Each row has a hidden value. The values are split into ranges, and the band after each row names the range that its value falls in. Each part has its own value, ranges and names.
[ 146   28  135    9   88 -475  -31 -133   48  360   68   75   81  328
 -303 -256  103  -76  210  242 -169   12 -298   80  170  -92  477  214
 -143 -308   31  -35 -175 -207   10  -22 -335  -72 -151  -20   80  123
 -147 -408  278 -269  389] : A
[-451 -138 -168 -106 -135    1  105  161   43  182 -174  -91 -221 -103
  908  316 -553 -247 -101   12  757 -392  243 -217 -339 -506  -88 -293
  113 -223 -249  306  381 -206   54 -149  114   15  420 -369  -69  284
   91   26 -366  423 -187] : H
[ 150 -133   40  236    9 -142 -150 -360  -58   28  279 -262  171  165
 -532 -227  489  265  112 -124 -567 -135 -164  282  186  109  110  403
  318   21  197 -192 -150  321  -67  -57 -129 -415 -344   33   -8 -332
  231  -54  -58  122  181] : S
[ 119   41   74  223  190  226   -5 -201  -83 -101  -78   85  135   -7
 -380 -159  159   63   76  -92 -213  -10   31  124   10  130  196    9
  -12  111   71 -213  -82   71   20  -30  -68 -143  -98  140   13 -201
  -59  -60  170 -187   84] : Q
[ -81 -119 -110  165   67  317 -101  -79   47 -216   57 -162   -1 -127
  239  262  -24   -5   61 -113   48 -296  126   61 -198  -62   -8   92
  260   94  -28 -154  159  183   40  -25  164 -173   72   32  -26 -166
  105  103  -83  177  -11] : M
[ -84 -146  -74  -56  116   13 -144 -104   92  -63  -11 -102  -98  124
  440  285 -156  -48  181  149  277 -431   78   58 -255 -195   96  169
   39 -134  -48  -86  178 -194   33  -28   -5 -178   93 -140  116  186
  -15 -153   83   53  224] : A
[-175   -3  -33 -121  144  -29   63   25   49  173 -307  -52  -46  136
  173  164 -238 -211  -50   47  240  -68   29  -37  -79 -154   80 -188
  -20 -142 -191  227  180 -124   -2  -84   58  177   55  -94    4  166
  -11  118  -77   23 -106] : H
[ -74  -58  -10   92   59  277  -68   36   96 -201   10 -100 -132  -80
  196  250 -170 -129   58  -36  245 -368  -31  119 -183 -240  156   55
   97 -234 -114   96  230  -63   52  -33  131  128  125 -175  149   26
 -172 -121   80 -154  229] : N
[ 250 -124 -133  133  254  425 -172   14  114 -155  -16  -96   99  208
  -28  329  -57  434  196   85   71 -374  218 -137 -184  -48  126  240
  111   44   45 -245  -26   41   40   -9 -110  -48  -82 -334  202  -18
  230  186   73   14  -18] : H
[ 244  -89  -13  236  102  550   65  224  143 -252 -134   -1   47   39
    3  278 -140   81  111  -64  -63 -145  191  -99   29    7  148   45
    1  -17   48  -96  119   76   44   64   70  237 -118 -203  119  -47
  -79  132   14 -242    3] : N
[ 125  165   56  178   74  -58  -24  -14   43  336  180   32  136   42
 -701 -403  209  295  -53   40  -40   44 -183   38  138 -193  322   50
  106 -236  -12  110 -298   22  -11  -52 -309   68   17 -205   66 -225
  -29 -127  129  -79   45] : Q
[ -85 -185 -114  -27   28   -6  -32   82   98   59 -107  -86  -97  121
  627  438 -424 -157  153  113  397 -408  148 -192 -256 -301  133   24
   47 -142 -120  -43  282 -167   53  -96   29   -1  105 -222   78  297
  151  -51 -114  174   20] : H
[ 104  -71  -41   33   -2  -30   18  123  142   66 -102 -151   87  253
  -67  194 -250   65  175   24   41 -221  -77  -58   46 -239  262  176
   46 -306  -54  126   99  -29  -13 -224  -63  159 -110 -346  147  180
   76  -35  -40  -98  120] : H
[-183  -75  114   65   -4  -48   35  -88   72  104 -115   -6  -67  -59
  155   20   17 -397 -118  -27   42   -3  103   89   67   51   27 -140
   51  -35 -102   75  150  -99   -3   89  173   80  -17  241  -31   -8
 -178  -71 -108  -74  -11] : Q
[-254 -100  -65  -75  -95 -220  352   25  -17  164 -541  113  143   63
  711  121 -442 -506  118  -28   46  198  327 -208   25   63  -28 -315
 -196  199  -14 -130  285  -91    6 -207  115 -244   43  325 -362  295
   48   39 -301  255 -252] : H
[  28  -58   43  101   53   70   44   40   79   43  -66 -113   -9   73
  -96   89   24 -169  -23  -62 -152  -19  -69   74  124  -28  131    2
  102 -116  -45  107  123   99  -15   42   89  185 -151   -8   11  -71
  -50   71  -76  -89   12] : N
[ -90  103  -24  -27  -65  -64  344  214  162  223 -401   82  212   12
   58 -108 -217 -235  -19  -26  -53  382  175  -85  247    8   24 -259
 -127   11  -13  101   79  -30  -63 -142   49   95   23  188 -257   81
 -157   90 -173   55 -264] : S
[ -95 -113   16  113  219   83 -109 -423 -234  -77   48  -86  -76   20
  -16  -99  329  -11    3  -90 -201 -198  -27  257 -148   94   -7   24
  144  166   74 -175   45  154   21  101  -26 -433  -79  111  -82 -255
   98   22   26  153  100] : N
[  48  -11   -5   78   -6 -126 -113   73  275  316  267   -4   37   45
   -7  -88  128  135   14  250  147  -88   55  -62   62 -155  178  177
  128 -182   -4  -49 -176 -145   16  148 -188  -20   98  -82   54  -50
  -92 -181   53   59   71] : S
[-189  -98 -126  -50   85   16   59  -55  -38  156 -144   84  -50   44
  597   52 -174   12   54  141  346 -184  302 -156 -244 -154  -43 -148
  -54   80    2 -120   81 -175   55   23 -134 -351  240 -128 -141  121
   76   -1  -88  334 -113] : A
[ -60  180  -99   29  -70  -92  158  126  164  205 -108  -80  268  -49
 -294 -165 -142   63   26  -71   13  162  -54   26  127 -222  137  -28
  109 -139  -53  123  -28   91  -78 -335  -42   13  108   20 -142  -51
    5    1  -83  163 -138] : S
[  41  -23  -79   81  110  206  -56   36  177   36  -66 -120  124   46
 -120  147  -10  158  -10   -1   49  -94  180  -41   -4  -32   16   55
  176   21  -45  -36    5   59  -34  -45   42   68  -29  -47   49  -81
  109  191  -89  100 -181] : A
[-146   65   14  163 -157  140  239  109  120   54 -258    5  215 -183
 -128 -117 -137 -142 -115 -220  -13  206  224  -21  193   18  -23 -218
   79   22  -56  121   68   81  -47 -211  171   99   56  163 -160 -100
  -99   86 -256   16 -259] : A
[  31  110   90   28  222 -172  -17 -232   54  154 -179   80  223  114
 -372 -155  144 -179   84   70 -242  224  -53  125  119  216  242   11
  -69   97  -27 -188 -116  -42  -23  -58  -40  -78 -135  460  -57  -59
  -99  -80  202 -182   41] : A
[ -11  -39  -91 -117   99  -39   96   47   81  -17 -210 -137   43  266
  153  114 -113  -49  206   57 -135  -52 -115  122   43 -114  113  125
  -63 -175   27  113  129   28  -25 -101  -37  -88  -71 -172  -72  120
  -96   44   46  -23  164] : M
[ 105   57 -142   26 -180  -18  288  425  298  163 -269   58  309  124
  159   76 -527  109  253   82  169   82  196 -304  142 -272  227   28
 -136 -209   26   14   29 -122  -19 -353 -139   84  109 -255  -79  289
  -35  -75 -101   28  -92] : A
[ -15  -54   43  226  164  305 -103  -89  -17  -77   68  -14 -104 -149
    1  144   48 -148  -72  -77   86 -217   39   38 -154  -42  144  -76
  172   34  -98  -95  114   69   68  128  113   95   27   82   75 -192
   -3   15   28  -48    3] : N
[  71  -76 -128  -26  164  270 -136  331  280   24   64 -169 -205  126
  318  527 -321   19   65  190  439 -441  -53 -134 -218 -450  225  112
  134 -383 -205  210  209 -110   53   95   24  444  120 -505  262  160
  -23   79   61  -39   81] : M
[ 180  -71  110  388 -160  167  124 -107  -13 -195  -60  -22  322    9
 -476 -203   95  113  172 -284 -481   22   76   97  285  189  194  189
   63   29  185 -178  -76  219  -12 -249   -2 -181 -267   58  -15 -192
  -21 -125  -71 -263  144] : A
[-105  -35   27  -37  200   -6 -132 -105   28  204   93 -103 -207   88
  -14  -13  182  -21 -143  120  168 -208  -92  140  -89 -179   61  -27
  132 -197 -108  203   34  -91    1  205  -63   75   41 -184   94  -81
  -68   12   37   49   59] : S
[-125   82  -64  -35 -126 -263   98  140  242  327  -47 -132  152   13
  -74  -59 -151  -83  -21   26  112   83  -42   -2  144 -256  109    3
  143 -233 -108  202   33  -23  -81 -225    1   97   86    7  -87   57
  -12  -49 -160  184 -111] : Q
[-295 -177  204  182 -111   25  197 -268 -255  -85 -296    1 -104  -72
  144 -113    0 -515 -135 -324 -161  -42   74  181   98  148  -18 -282
  -10    4  -42  176  274   39   27  -51  235  -83 -126  147 -109  -50
 -144  -66 -262 -175   65] : H
[  39 -227   70  220  -75 -136  183  -68  -59   65 -179   94   67   16
  476  162 -157 -526  158  -76 -266   60  213 -159   88  178  142 -102
  -44  269  101 -422  244   66   36   30  109 -211 -220  455 -218   77
  131 -102 -220  125  -78] : S
[  37   89 -278  -83  -77 -135   98  274  301  253 -102 -161  331  157
   11  102 -375  336  219  106  206  -36   78 -198    8 -386  133  170
  114 -185  -22   21  -26   13  -79 -430 -172  -74  145 -280  -81  175
  237   68 -130  379 -185] : A
[-234   24 -246   51 -133  -36   86    5   60  127  -69 -115  236 -160
  248   31 -300  127   71 -107  283 -119  219 -129 -180 -290  -39  -46
  238   75  -51 -101   78  109  -27 -415   -3 -363  291   -1 -225   -9
  311   54 -279  576 -283] : A
[ -89 -131    9  142  -89 -110  151  -72  -39  205 -120   41   88    8
  241  -76  -27 -165   -3  -56  -87   57  242 -122   86   58    1 -129
   43  152   63 -151   58   39    3  -11  -19 -245  -50  153 -207  -28
  126    7 -268  242 -186] : A
[-184  -37 -186   23    4  269  -52  139  207  -76   21 -210  -25 -133
  329  303 -192   25  -15  -34  314 -270  116    1 -192 -278  -50   31
  272 -106 -140  118  184   84    9  -82  170   35  240 -162  -17  -54
   26  152 -142  248 -100] : M
[ -11   30  179  260  154  288   76 -153 -124   -9 -228   10   38  -86
 -555 -121  165 -206 -238 -289 -235  125   28  121  149  192   86 -279
   99   88  -99  117   54  172  -18   20  175  279 -211  197   23 -284
  -36  193  -98 -239 -188] : A
[-220   45 -155  -26  -89   74  136   60  117  -90 -185  -87  128 -126
  293   62 -300  -52  116  -84  220 -104  121   77 -115 -238  -15  -27
   56  -75  -36   38  191  -12  -29 -327   96 -208  252   -6 -148   79
  -75  -64  -89  204   -8] : S
[  -2  104   22  164   24  254  197   89   51  -49 -240   12  165 -105
 -291  -85  -66  -98  -45 -197 -136  178   45   60  146   20  103 -167
   23    0  -30   83   66  142  -25 -140  110  158  -26  104  -96 -148
 -128  104  -60 -125 -126] : N
[  61   36  -43   58   99  171   68   98  131  103  -97  -34   99   69
 -169  -48   45  153  -26   22  -31   50  105   -5   94  -46   43  -23
   49  -41   19   55  -40   36  -34   18  -63   65  -21 -117  -27  -96
  -41  138  -38   33 -127] : S
[ -29   11   20   70   41   63    3   75  170  110  -65   49   30   -7
   60   58 -134  -91   14   89  216  -83  111  -61  -17 -115  174  -32
    1 -133  -95   18   25 -166   28   -9   -5  131   98  -16   67   61
 -141 -106   42 -109   20] : A
[  24 -116 -140  199  -80  259   56   11   86 -236 -125  -61  226  -73
  275  234 -280   87  248 -132   42 -227  320  -99 -120  -48   37  121
  105  148   81 -328  147   93   12 -288   84 -296   44   33  -63   31
  167  -12 -133  175  -52] : A
[  -8   68   70 -137  221 -329  100  -76   31  365 -196   -7   29  291
 -211 -176  180 -252  -18  147 -290  298 -225  137  230   69  179  -77
 -105  -98  -27  136  -30  -21  -51  118 -110   69 -195  170 -134    0
 -133   51   79  -69   15] : N

Next part:
[-101 -166  -26   85  134 -179 -103    4  115   64  409  141  176  392
 -280   20  -73 -302  170  350 -321 -551   56  -57 -297 -465 -214    2
 -108   20 -360 -223  -29   22  154  -81  -23   80  139 -392 -133 -137
 -201  161  140  -30  -84] : mas
[-108  188   23 -242 -187  -30   32   -2   51   75 -254 -167  -80 -516
    5  188  240  188  -75 -233  270  473   52   26  157  281  -76  -18
   -5 -121  254  259 -250   41   65  319  -50  -92  -50   40   61  104
  230    0  -84   24  -92] : Tarif
[-306   -4 -127  -93  -33   21  117   55   72  -10 -210   10  -12  -75
  -37  114  -56  -30   37   46   99    3  -66   67    9   61  -42   27
 -129   98  137  416  -14   80  102  349   34   17  -43  189 -127   55
  123  100   89  -24  -37] : Fozi
[ 117  129   85  -27 -134  -54   30  -51   35  -16   86    2    2 -219
  -96  -47   99   82    9  -36   62  105  -41   38  -39 -120  -20 -106
   47 -165  127   78 -153 -149   52  -11  -82   -9  122 -121  201  -42
   -1 -165   84   26  -79] : Fozi
[  72  -78  -43 -135 -134 -112   16 -100  131   40   42  -20   17 -340
  -28  -40  101   92 -128 -126  165  340  108 -251   12   67 -161   22
  -77 -199 -140  -46   21   33  -15   23 -123  -67  163    7   55   41
  -81 -128 -117  -80 -114] : sib
[-244  -40   -1   45    1  -10    0  -74   49  -35    5  197  108  281
 -139  152  -57  -71  202  275 -178 -362   51   17 -106 -235 -161   39
 -121  122  -68   37   -4   49  220   87  -29   77   36 -246 -232 -108
    3  317  162    9   59] : Tarif
[ -62  -19 -178   49   24  -56   46  189  188   90  247   26  202   78
  -76   71 -169 -333  -28  308 -324 -213 -133   39 -115   37  -90   54
 -384   44 -102  147 -159  -66  -37  207 -107  266  -36   61 -102  202
   47  -51   54  -29   -2] : Tarif
[ 164  116   60   31  -43  -47  -28    8  114  -64   71    8   36 -292
  -71  -49  180   10  -62   -7  135  149  -33   66 -102   63 -193  -22
  -37 -229  -78   14 -204 -204    7   41  -85 -111  176   14  189  -27
   64 -133   78  126 -172] : Fozi
[ -41   58   78 -191 -186  -52   41 -237  -53   99  -42   32  -43  -86
 -109   73   59  329   96 -141   -7  230  161 -232  166 -222   41  -99
  121  -66  227  -58   81  204  162 -139  -75  -58  -39 -416   -1  -61
 -111   43  -59 -147  113] : sib
[-202    1  -29   -8 -114   49   26  -66  103  -37  -34  181  174  207
  -91  -63  -19  -18  216  266  -85 -266    6   51  -93 -195 -102    9
  -83  132  -49  136   31   51  213  159  -38   52   -9 -286 -148 -148
   -8  218  182  -58   19] : Fozi
[ 258  154  163   -2 -178   73 -129  -82   56   71  172   11  113  -42
 -102  -11  121  167  113   14  -67   26   58   -2  -39 -239 -179 -133
  232 -201 -162 -331 -176 -100   73 -279 -126  -58  140 -638  242 -100
  -53  -90   22  -33  -70] : san
[  44  -30   62  163   65  -38   48 -133  -77 -100  142  176 -129  190
 -184  149 -187   44   78   50 -101 -229  -30  -62 -128 -464  -59  -85
   84 -124   55  -20   66 -133   97 -301  -14   26  269  -40   40  -96
 -150  -22  181   44   34] : Tarif
[ -94   20   68 -139  -41   97 -112   -6   50    7 -177  -96  160  -93
 -125   12  167  147   93   57  124   55   41   74   52  203 -119  -44
   -6   18  -63   67 -140  144  130  207   19 -127  -75 -306   30  -95
  119  140  -16  -33  -78] : san
[-111  -34   -8  243  482   45   -9  265   14  -75  100   -2  111  177
 -195  372 -144 -323   -6  318 -266 -514 -216  310 -137  141 -164    2
 -249   78 -126   55 -270 -136  -39  115   67   18   26  178    1  160
  206   39  121  232  -33] : Goli
[-288   20  -95 -156 -138  -41   92  -49   90  121  -68   53  -19  -19
  -40  142  -13   13  111   -3    5   -2   76  -71    4 -229  -95    5
   37   67   55  141   19  141  158  172  -33   14  -15 -184 -151   16
   -2  134   28 -115  -21] : sud
[  30   60   90 -138 -240   -1   61 -204  -75   51  -60    6  -70 -135
  -68  108  -25  317   46 -148    7  238   83 -186  166 -172   73 -121
  108 -100  267   20   32   78   98 -152  -97   51   43 -277   74   -2
  -70  -58  -47 -132  116] : Tarif
[ -97 -123   -3  -13  165  -89  -29  157   54   45   84 -111   99 -125
 -124  268   -1 -189  -58   89  -72 -146  -48   65  -49  177 -146  -22
 -171    0 -152    6 -209  -14  -42  133  -10   75   69   11   51  161
  105  -31  -49   42  -93] : Goli
[  68  191   87  -89 -197  -18   -3 -177   45  109  157  -15 -103 -142
 -137   43   96  127   59 -113   97   62   73  -36 -104 -488  -79 -105
  303 -197   74  -73 -194 -123  145  -34 -117  -50  228 -342  123 -144
  -91 -103    2  -71 -133] : nibi
[ -31  -11  -43   98  192   33  163  -70 -100  -49   20   16 -183   12
 -149  317 -301   43 -124  -11 -105  -51 -117  -74   46 -134   94  -32
 -119  -70  288  202  -16  -68  -25  -30  -31   77  135  381  -36  139
  -13 -142  -21   20  118] : Tarif
[  12   12   58 -319 -248 -154  -64 -129   70  134   -7 -158   15 -390
 -118 -127  275  224  -16 -222  244  429  168 -202   79    2  -42  -87
  100 -181   43   -1  -68  173  102   97  -56 -141   13 -321  132  -81
  -77  -77 -128 -144 -154] : nibi
[-203 -145  -52  -54   96  -89   64  -16  115  -14   22   -8   74 -124
 -118   68   24 -145  -63  117   65 -135   11  -39  -89   13 -123   58
 -178   23 -129   92  -82   10   50  321  -45  -25  136  151  -89   16
   20    1  -52   -2 -126] : nibi
[ -70 -156  -40  102  215  107  -36  167   12  -59  -15   -3  168  196
 -137  144 -194 -105   58  227 -158 -294 -149  112  -34  152  -94  -48
 -167   95 -169   87   -8   49  -22  -13   68   60  -12  -38   28   85
   61   28   85    4   12] : Goli
[-209 -163 -100  -27  -53  133  169  -15  134 -150 -319  133  155 -131
   97  -72  -53   57  -14  118  161   23  -51  -36   81  253 -124   73
 -187  118 -132  213  189   69    9  260  -37  -82   43  200  -63   63
   94    0   26  -35  -18] : sud
[  39  277   65  -86   -2  106   38 -254 -124  192   11   54 -170  133
 -158  315  -89  425  114 -164 -231  200  144 -213  232 -422   40 -108
  254 -112  356 -214   34  231  168 -364  -71 -157 -136 -518  -60    0
 -101   74  -89 -105  244] : sud
[   6   21  -23 -275 -300 -121 -105   80  158  245   66 -216   25 -410
   -2  142  192    9  -37 -209  153  351  126 -104    0   51 -232  -54
  117 -185 -192  -75 -229   49    0   79  -96   52   98 -350  142  120
   38  -77 -142 -140 -222] : san
[  16 -207   45  161  237 -101    8  -43  -70 -171  127  175  102  286
 -251  -41 -165  -18   75  242 -231 -298  -64  -86  -53 -104    9  -60
 -244   -6  -15    4  186   54   60 -235   58  -15   42   -8    2  -74
 -151   27  185   63  104] : Tarif
[ -13   36  -52  111  151  105   80   69  130  -80  -68  134  179  -33
    5   62  -18  -32  -30  206 -130  -53  -77   52   45  235 -187   72
 -255   12 -125  -21  -25  -22  -26   78  -73 -116  -46   65  -27  134
  137   -6   43  118   36] : sib
[  51  205   61   18   40   18    9   -7   28   16   66   14  -17  -59
 -147   28   77   64   60   13  -19   -3  -54  112  -41 -188  -63  -88
  103 -123  121   27 -167  -76   90  -15  -14 -154   17 -174  132  -51
   36  -73  108   80  -73] : tupup
[ -27 -193   96   46  -43  -25  -21 -118  -13  -35   93  118   42  131
 -113  144  -91   38  119   72  -59 -266   77 -119  -88 -338 -170  -79
  133  -35 -249 -238   84  -21   87 -262  -49   50  284 -353   54  -82
 -145   32   50  -69  -21] : san
[  35 -125   -7    9   19  -50 -111   43   73   19  199  -23  117  118
 -207  -55  -50 -101   72  142  -56 -197  -29  -14 -173 -173 -124  -72
  -18  -72 -235  -24  -49   -2   54  -55   13   37  138 -229   81  -92
 -115  -27   85  -65 -134] : san
[-169  -32   41 -135  105 -192  -54 -129  -52  107  107  -16  -82   99
 -300  129   58   79  113  -37  -56  -55  145 -151  -27 -344  -31  -70
   70  -54  105  -39    4  232  209  -46   63 -142  -19 -299  -92 -136
 -145  163   15  -50  -24] : nibi
[ -24 -232   14   63  182  -50  167  -85  -54 -169  -29   76   -7  -64
 -127  -34 -158   62  -95   31   31  -68  -90 -136   51  -11   82  -59
 -139  -32   70  106  200   10  -46  -60   15  -84  151  298  100   38
 -106 -224   12    8   28] : tupup
[  50  -13  217  -12   77 -264 -110  -74    4   42  375   11  151   28
 -315  -25  214  -96  122  170 -188 -310   81   16 -155 -313  -64 -130
   -1  -94  -67 -272 -231  -49  152  -84  -53  -30  100 -513  139 -169
 -118   -7   68   64  -92] : mas
[-310  -49   13 -162  -42 -149    5  -15  -87  240   56  -90 -206   18
 -139  606  -97  -19  124 -172  -82 -128  132  -80   -6 -415 -104 -104
  245   23   81  -34 -115  128  141  -90   14  168  119 -349  -83  103
  -22  167  -52 -125   -2] : Goli
[-266  -28  -49   38  -97   38  150   65  215 -151 -105  150  231 -118
   39 -109   73 -241   71  316  113 -326 -132  255 -178   64 -150   68
 -211  167 -126  324 -139 -208   97  530  -85   84  138  148  -46  -40
  178   31  186   71 -152] : sib
[  -5  168  168 -115   36  -50    4  -62 -180  -82 -214 -155 -185 -285
 -226   89  148  309   -1 -218  226  298  -59  100  144  105  163 -173
   72 -154  539  361 -164   35  117   77  113 -190  -66   90  206  -75
  117  -58   81  111  -19] : Tarif
[-239  145 -166 -137 -312  162  117   68  201  106 -208   27   -3 -141
  126   67  -32    4   97  -26  163  100  -41   94  -23 -142 -178   18
  151   46  -28  283  -58  -13   95  298  -59   19   38  -99  -46   67
  133   24   77 -118 -136] : tupup
[-181 -305  -45   31  221  -84   91   57  -89   13    7   35  -28  159
 -117  355 -295  -43    4   34 -231 -207  -12 -180   96  -75  -34  -58
 -108   64  -61  -67  209  186  -42 -242   63   64   46   14  -39  212
  -82  -11  -24  -54  117] : san
[ -34  -17  179 -121   55  -79   21 -101  -61  -71 -135 -122  -36 -374
 -152   70  218  188  -70 -140  245  163   35    2   94  133    2  -96
   42 -119  152   50 -149   10   56  138    6 -208   99   16  189  -45
   76 -110  -78   76 -105] : mas
[-246  -72  -74   21  117   39  162  -25   22 -124 -165   63  -73  -36
  -94   65 -114  -25  -10   53  159 -133 -107   62  -57  -83  -16    8
  -57   54  108  355   47  -22   77  265   51  -84  123  347  -57  -24
   44  -15  101   31  -73] : sud
[-218   74  -20 -249 -131   32   29   19   13   69 -303 -181 -125 -317
  -53  124  113  187   11 -232  324  311   14   37  110   79  -32  -70
  157  -49  197  326  -99  143  101  281   75 -159  -31    8   65   15
  136    7  -30  -58 -147] : mas
[-127  110  -38   43   40   67   55  -56   32  -19    9   81  -23  119
 -154  119  -93  -12   81  140  -53 -181  -63   87  -97 -230  -40   -4
  -42   16  138  219 -108  -52  151  161  -25   23   54   10 -109  -76
   31   94  124   15    6] : Fozi
[-160   10  122  -71  -35  -60   22  -68   -1 -131 -147   17  103 -149
 -148  -43  185   64   80  113  130  -65  -16  125   -3  119    6  -44
 -136   42  174  258 -138  -10  170  310    4  -49    1  -30   22 -135
  118  100  114   80  -44] : Tarif
[  74    5   37  313  362  142  126 -114 -176 -214   11  149 -222  243
 -219  316 -379   93  -62   79 -137 -258 -177   13  -35 -269   40  -49
  -39 -110  232  115   46 -179    3 -254   30  -44  241  409    2    9
  -40  -95  128  155  143] : Tarif
[ -57 -120  -38 -139  -97   34  -48   96   17   55 -169 -138  -20 -180
  -23  168  -41  116    1 -164  166  219    0  -61   79  155 -134  -83
   85  -71 -108  104   28  129  -23  -50   56  -12   56 -103  129  111
   42  -34  -32 -106  -98] : Goli
[  32  -31  -62   64  201  -99   -1   20   43   40  126   89  -22   42
 -124  209  -70  -13  -37   19 -190   47   46 -164    7  -48 -201   28
 -135 -140 -112 -169   60   89   -7 -235  -16 -123   15  -33  -48  124
  -59   24   17   67   32] : sib
[-248 -110  -39   51  236   27  127  -14    6 -185 -241   85   19  -47
  -97  136  -49   -2  -42  130   85 -108  -72   49   28  221  -62   67
 -270   86   78  287   39   45   62  283   48 -120   22  390 -130   27
  129  103   65  120   16] : Fozi
[  21  -54  130  -53 -111 -102   -8 -131  -11  -78   -9   62   74 -128
 -117  -35  115  142   54   21   42   55   65  -92   25  -15  -49  -70
  -56  -86   37  -14   -1    7  102  -53  -58  -20   94 -201   88  -89
  -39    9   56    4    1] : Tarif
